Below are the code and all the weights of a small trained network. Each question names an input and a target symbol and asks about switching units off, where a switched-off unit gives its printed mean instead of its output.

import numpy as np


def w(rows, s, z=0):
    codes = np.array(rows[::2]) - 128.0
    scale = np.full(codes.shape[1], s)
    scale[-1] = z or s
    return codes * scale


def norm(h):
    return h / np.sqrt((h * h).mean(-1, keepdims=True) + 1e-5)


def softmax(a):
    e = np.exp(a - a.max(-1, keepdims=True))
    return e / e.sum(-1, keepdims=True)


def log_softmax(a):
    a = a - a.max(-1, keepdims=True)
    return a - np.log(np.exp(a).sum(-1, keepdims=True))


def net(x, mask):
    ids = ['ΛΨβγζπτ'.index(c) for c in x.split()]
    T = len(ids)
    res = E[ids] + P[:T]
    u = 0
    for l in range(3):
        r = norm(res)
        for j in range(2):
            rows = slice(3 * j, 3 * j + 3)
            q, k, v = (r @ M[l][rows].T for M in (Q, K, V))
            z = softmax(np.where(np.tri(T) > 0, q @ k.T / 3**0.5, -1e9)) @ v
            o = O[l][rows]
            res = res + np.where(mask[u + j], z, o[:, -1]) @ o[:, :-1]
        u += 2
    return log_softmax(norm(res)[-1] @ U[:, :-1].T + U[:, -1])


Q, K, V, O = {}, {}, {}, {}
E = w([
[129,122,160,178,113],'Λ',
[129,170,101,130,89],'Ψ',
[79,149,122,118,129],'β',
[153,159,70,127,201],'γ',
[122,138,143,6,98],'ζ',
[179,68,189,173,166],'π',
[98,62,117,134,114],'τ',
],0.022)
P = w([
[176,99,103,71,146],'0',
[157,96,127,101,52],'1',
[169,90,126,100,51],'2',
[154,91,129,104,55],'3',
[121,114,118,119,82],'4',
[101,110,121,125,98],'5',
[65,127,127,133,108],'6',
[50,123,127,142,119],'7',
[45,99,118,149,102],'8',
[4,118,168,150,143],'9',
[3,112,163,152,128],'10',
],0.0056)
Q[0] = w([
[138,54,35,163,101],'L0H0',
[51,142,62,62,118],'L0H0',
[192,169,127,77,226],'L0H0',
[160,222,57,124,254],'L0H1',
[82,189,33,115,131],'L0H1',
[16,204,80,216,170],'L0H1',
],0.0086)
K[0] = w([
[153,112,95,165,108],'L0H0',
[75,72,132,130,157],'L0H0',
[121,78,112,87,159],'L0H0',
[174,248,140,144,197],'L0H1',
[122,172,112,88,106],'L0H1',
[110,188,110,195,154],'L0H1',
],0.015)
V[0] = w([
[136,165,192,73,184],'L0H0',
[171,117,112,175,143],'L0H0',
[128,82,80,185,125],'L0H0',
[104,151,104,93,122],'L0H1',
[200,244,180,151,199],'L0H1',
[173,112,9,158,199],'L0H1',
],0.011)
O[0] = w([
[225,38,69,83,97,1],'L0H0',
[155,169,64,169,126,79],'L0H0',
[145,166,210,79,168,129],'L0H0',
[163,211,233,73,2,191],'L0H1',
[148,57,107,177,34,4],'L0H1',
[168,151,207,122,165,80],'L0H1',
],0.0078,0.0045)
Q[1] = w([
[26,161,206,139,53],'L1H0',
[53,96,254,155,122],'L1H0',
[24,144,220,147,112],'L1H0',
[207,136,29,163,76],'L1H1',
[231,13,47,18,25],'L1H1',
[94,240,214,96,167],'L1H1',
],0.0082)
K[1] = w([
[79,117,141,131,114],'L1H0',
[32,143,99,147,75],'L1H0',
[2,198,149,101,126],'L1H0',
[144,90,163,96,40],'L1H1',
[215,11,33,103,75],'L1H1',
[46,126,166,112,188],'L1H1',
],0.01)
V[1] = w([
[189,143,104,161,168],'L1H0',
[143,75,104,140,45],'L1H0',
[77,58,160,188,192],'L1H0',
[158,102,99,254,142],'L1H1',
[111,69,228,146,188],'L1H1',
[111,122,94,106,53],'L1H1',
],0.0098)
O[1] = w([
[50,141,248,128,98,32],'L1H0',
[112,200,77,92,1,84],'L1H0',
[209,137,125,129,134,29],'L1H0',
[108,80,152,119,56,3],'L1H1',
[114,133,36,104,173,105],'L1H1',
[88,43,197,32,150,149],'L1H1',
],0.009,0.0068)
Q[2] = w([
[139,164,89,131,165],'L2H0',
[192,226,168,88,101],'L2H0',
[247,75,162,109,85],'L2H0',
[176,165,90,124,102],'L2H1',
[74,181,105,131,103],'L2H1',
[113,71,130,119,137],'L2H1',
],0.013)
K[2] = w([
[110,202,109,154,164],'L2H0',
[143,158,190,107,63],'L2H0',
[173,8,215,39,157],'L2H0',
[95,91,123,183,169],'L2H1',
[38,162,160,124,204],'L2H1',
[201,191,22,117,16],'L2H1',
],0.011)
V[2] = w([
[145,144,86,176,225],'L2H0',
[186,122,90,176,101],'L2H0',
[126,255,50,73,84],'L2H0',
[174,96,196,115,225],'L2H1',
[3,26,157,130,251],'L2H1',
[165,133,221,102,222],'L2H1',
],0.0074)
O[2] = w([
[16,171,178,186,1,137],'L2H0',
[32,172,173,60,132,83],'L2H0',
[58,112,251,156,131,255],'L2H0',
[203,92,184,127,168,128],'L2H1',
[130,47,8,169,143,188],'L2H1',
[171,96,146,127,150,163],'L2H1',
],0.0069)
U = w([
[153,193,69,109,255,92],'Λ',
[168,245,97,162,169,3],'Ψ',
[76,177,224,134,99,144],'β',
[118,171,71,186,53,177],'γ',
[205,128,194,150,150,117],'ζ',
[169,31,125,176,125,164],'π',
[132,112,113,75,92,161],'τ',
],0.0096,0.0048)

Each question gives the input, a string of symbols that net reads in full, and the target symbol t.
The units are the heads (3 rows each of Q, K, V and O). Each row of codes is followed by its name. A weight is (code - 128) times the scale printed after its matrix; where a second scale follows, it is the last column's (O and U).
mask holds one flag per head, layer by layer. A switched-off head (its flag False) gives its mean, the last column of its rows in O, instead of its output. The means were averaged over made-up inputs and are rounded, as every weight is.
A unit's drop is (log p(t) with every unit on - log p(t) with that unit switched off) / (log p(t) with every unit on - log p(t) with every unit switched off).
The circuit of an input: a set's keep is (log p(t) with only the set's units on - log p(t) with every unit switched off) / (log p(t) with every unit on - log p(t) with every unit switched off). Starting from all 6 units, units are removed one at a time, each time the one whose removal leaves the highest keep (on an exact tie, the one counted first), for as long as the keep stays at least 0.8.
circuit, biggest first: the units of the circuit, biggest drop first
unit that matters most: the unit with the biggest drop
heads that matter: for each layer, one digit per head in row order, 1 if its drop is at least 0.15 and else 0, layers parted by /
drop when u is switched off: that unit's drop, to one decimal
input Ψ τ Ψ Ψ ζ, target Λ: circuit, biggest first	[L0H1]
input τ Ψ β Λ γ Λ β ζ, target Λ: circuit, biggest first	[L0H1, L1H1]
input Ψ Λ Ψ Ψ Ψ Ψ Ψ β β β Ψ, target Λ: heads that matter	10 / 01 / 01
input Ψ β τ, target Λ: heads that matter	01 / 00 / 00
input Ψ β Ψ, target Λ: heads that matter	11 / 01 / 11
input Ψ γ π Ψ, target ζ: heads that matter	00 / 10 / 11
input γ β Λ π β, target γ: circuit, biggest first	[L2H0, L2H1]
input ζ β ζ β Λ τ, target Λ: heads that matter	01 / 01 / 00
input Ψ ζ π Ψ Λ Λ, target γ: heads that matter	01 / 00 / 11
input Λ π Ψ Ψ ζ π, target β: heads that matter	00 / 00 / 01
input π Ψ Ψ Λ Ψ Ψ Ψ β β β, target Λ: heads that matter	01 / 11 / 10
input ζ ζ ζ Ψ Ψ π β π Ψ, target π: circuit, biggest first	[L2H1, L1H1, L0H1, L0H0]
input β γ Ψ β Ψ γ Ψ, target ζ: heads that matter	11 / 00 / 01
input β γ β β Ψ Ψ, target β: heads that matter	11 / 10 / 10
input τ Ψ Ψ γ Ψ β π, target Λ: unit that matters most	L0H1
input β π β Ψ π Ψ, target π: circuit, biggest first	[L2H1, L0H0]
input τ Ψ β Ψ Ψ Λ, target Λ: heads that matter	01 / 00 / 00
input β τ Ψ π β Λ, target Λ: drop when L2H0 is switched off	-0.2
input Ψ Ψ γ, target ζ: drop when L1H1 is switched off	0.1
input β π Ψ γ π, target β: drop when L0H1 is switched off	0.3
input Ψ Ψ β β Λ β, target γ: unit that matters most	L0H0
